In the rows, zero is written as 128.
[123 144 144 176 105 132 102 200 135  72  75 143 135 142 112 128 152 133
 120 133 133 151 136 107 105 103 120 114 106  59 101 160  81 140 168 135
  95  46 106  99 139 132 125 141  94 101 121 148 112 110 138 127 101 110
 127 127 135 131  94 186 126 175 157 123 118 175  91 121 110 132 171]  zuben
[134 119 187 174 144 182 133 151 114  78 144 171 126 138 109 120 130 179
 107 120 101 131 113 129 129 122 121 123 156 164 180 185 139 140 147 115
 122 106 132 137 175 132 111 112  71 186 149 144 133 138  84 145 101 127
 159 152 146 122  95 157 128  83  98 119 132 156 121 124 146 153 114]  zuv
[ 95 128 116 185  92 124 107 195 111  87  47 147 131 161 128 121 156 142
 103 142 130 130 133 108  85 101 144 142 127  50  92 138  69 103 154 137
  98  67  97 118 140 132 140 153 132  93 131 131 110  72 120 127 100 129
 123 144 111 117  67 170 132 165 189 122 132 155  83 120 104 137 177]  zuben
[102 130 133 160  99 108 102 194 105 116  66 139 130 130 150 131 154 137
 113 140 122 156 149 111  93  98 146 129  87  69  91 168  89 117 180 135
  97  59  87 130 113 125 125 141 147  81 126 114 125  74 139 124 102 134
 133 139 124 116  82 161 132 200 188 128 149 127  76 124  81 124 160]  zuben
[140 148 102 143  95  98 109 151 108 166  89 130 142 124 154 161 141 126
 118 157 124 154 148 101  75 115 131 130 103  89  87 144 105 116 155 137
 142  84 118 104 102 129 117 165 185  59 111 122 111 146 171 122 148 118
 102  88 103 154 122 171 131 186 177 116 121 124 120 131  84 130 154]  zuben
[ 94 142 167 160 109 164 110 176 123  76  88 156 141 170 142 127 147 143
 109 126 123 122 156 113  98  93 128 143 116  69 123 151  81 138 147 132
 100  81 109 108 154 146 117 153 101 106 144 140 122  83 107 115 105 146
 127 147 121 121  78 161 123 201 170 131 120 116  70 112 108 142 163]  zuben
[113 127 138 121 137 100 113 199 125 127  85 113 130 132 121 131 156 117
 133 131 145 136 155 134 112 133 143 118 104  87 101 141  96 129 160 112
  96  62 111  91 116 121 132 123 113 116 117 118 120 106 139 115 106 128
 129 132 142 112 109 136 126 161 162 127 146 145 105 128 108 110 153]  zuben
[131  94 132 146 114 174 143 140 128 126  86 135 118 178 135 101 129 124
  85 132 111  37 110 118 102 151 128 155 161  92 104 101 133 124 122 113
 140 158 144 167 180 134 101 134 115 134 158 158 112  62 109 134 115 154
 139 141 127 106  56 127 133  96 101 148 107  95 126 116 118 151 131]  zuv
[114 113 147 120 122 157 145  91 118 110 150 128 125 124 140 108 118 137
 108 110 103 121 125 132 135 106 126 124 128 145 141 133 141 136 130 141
 105 162 111 182 132 135 113 114 110 139 143 125 148 105  99 135 101 151
 140 165 140 126 128 115 133 159 104 136 135  90 109 120 140 138 116]  zuv
[105 136 139 143 135 104 102 182 124 115  97 148 131 121 108 155 156 141
 143 132 151 158 144 122 111 120 140 127 117 107 124 138  83 118 142 121
 115  58 110  53 127 122 150 136 125 114 117 132 111 137 123 122 118 113
 117 116 128 137 111 159 126 129 175 116 131 172 122 125 116 142 151]  zuben
[129  99 158 145 139 163 145 134  79 108 114 160 115 117 132 121 122 164
 121 129  99 116 115 131 122 124 118 137 164 175 151 166 162 137 169 109
 129 133 141 180 174 122  76 119 119 189 156 102 155 104  95 140 102 139
 178 188 139 106  80 120 145  99  93 132 140 130 115 141 137 146 105]  zuv
[ 98 110 155 146 136 145 127 160  85  92  99 157 109 116 127 118 132 155
 120 125 103 165 106 125 110 111 132 139 136 153 136 191 131 117 166 134
 108 111 114 177 252 129  95 112 126 129 147 113 147 103 109 137  85 143
 169 201 129 111  90 102 136 113 126 126 160 118  87 134 134 129 115]  zuv
[ 77 155 166 144 135 117 113 165 113 130 133 149 142 128 110 150 152 153
 136 122 133 203 128 123 112  79 149 111 106 146 153 172  89  87 173 129
  92  46 104  77 110 128 149 116 118 119 126 118 140 141 102 122 108 124
 157 122 115 115 113 175 129 130 172 109 168 147 125 118 141 135 123]  zuben
[114 137 151 125 117 175 137 111 122 123 117 147 133 146 182 125 116 126
 104 124 117 112 111 116 117  96 123 134 127 121 127 130 141 128 134 139
 139 146 133 160 158 138  93 128 125 110 145 113 133  72 128 132 111 148
 136 149 118 107 103 124 137 159 123 136 121  84 116 121 121 131 137]  zuv
[101 128 129 168  91 145 104 178 144  62  67 125 126 170 129 106 146 120
 100 123 133 115 129 114  90  98 138 130 119  32  92 117  78 132 146 138
  91  92  93 119 145 132 137 137 104  83 130 150 120  58 128 124  92 129
 114 140 126 121  88 171 119 186 156 138 127 137  91 110 112 138 179]  zuben
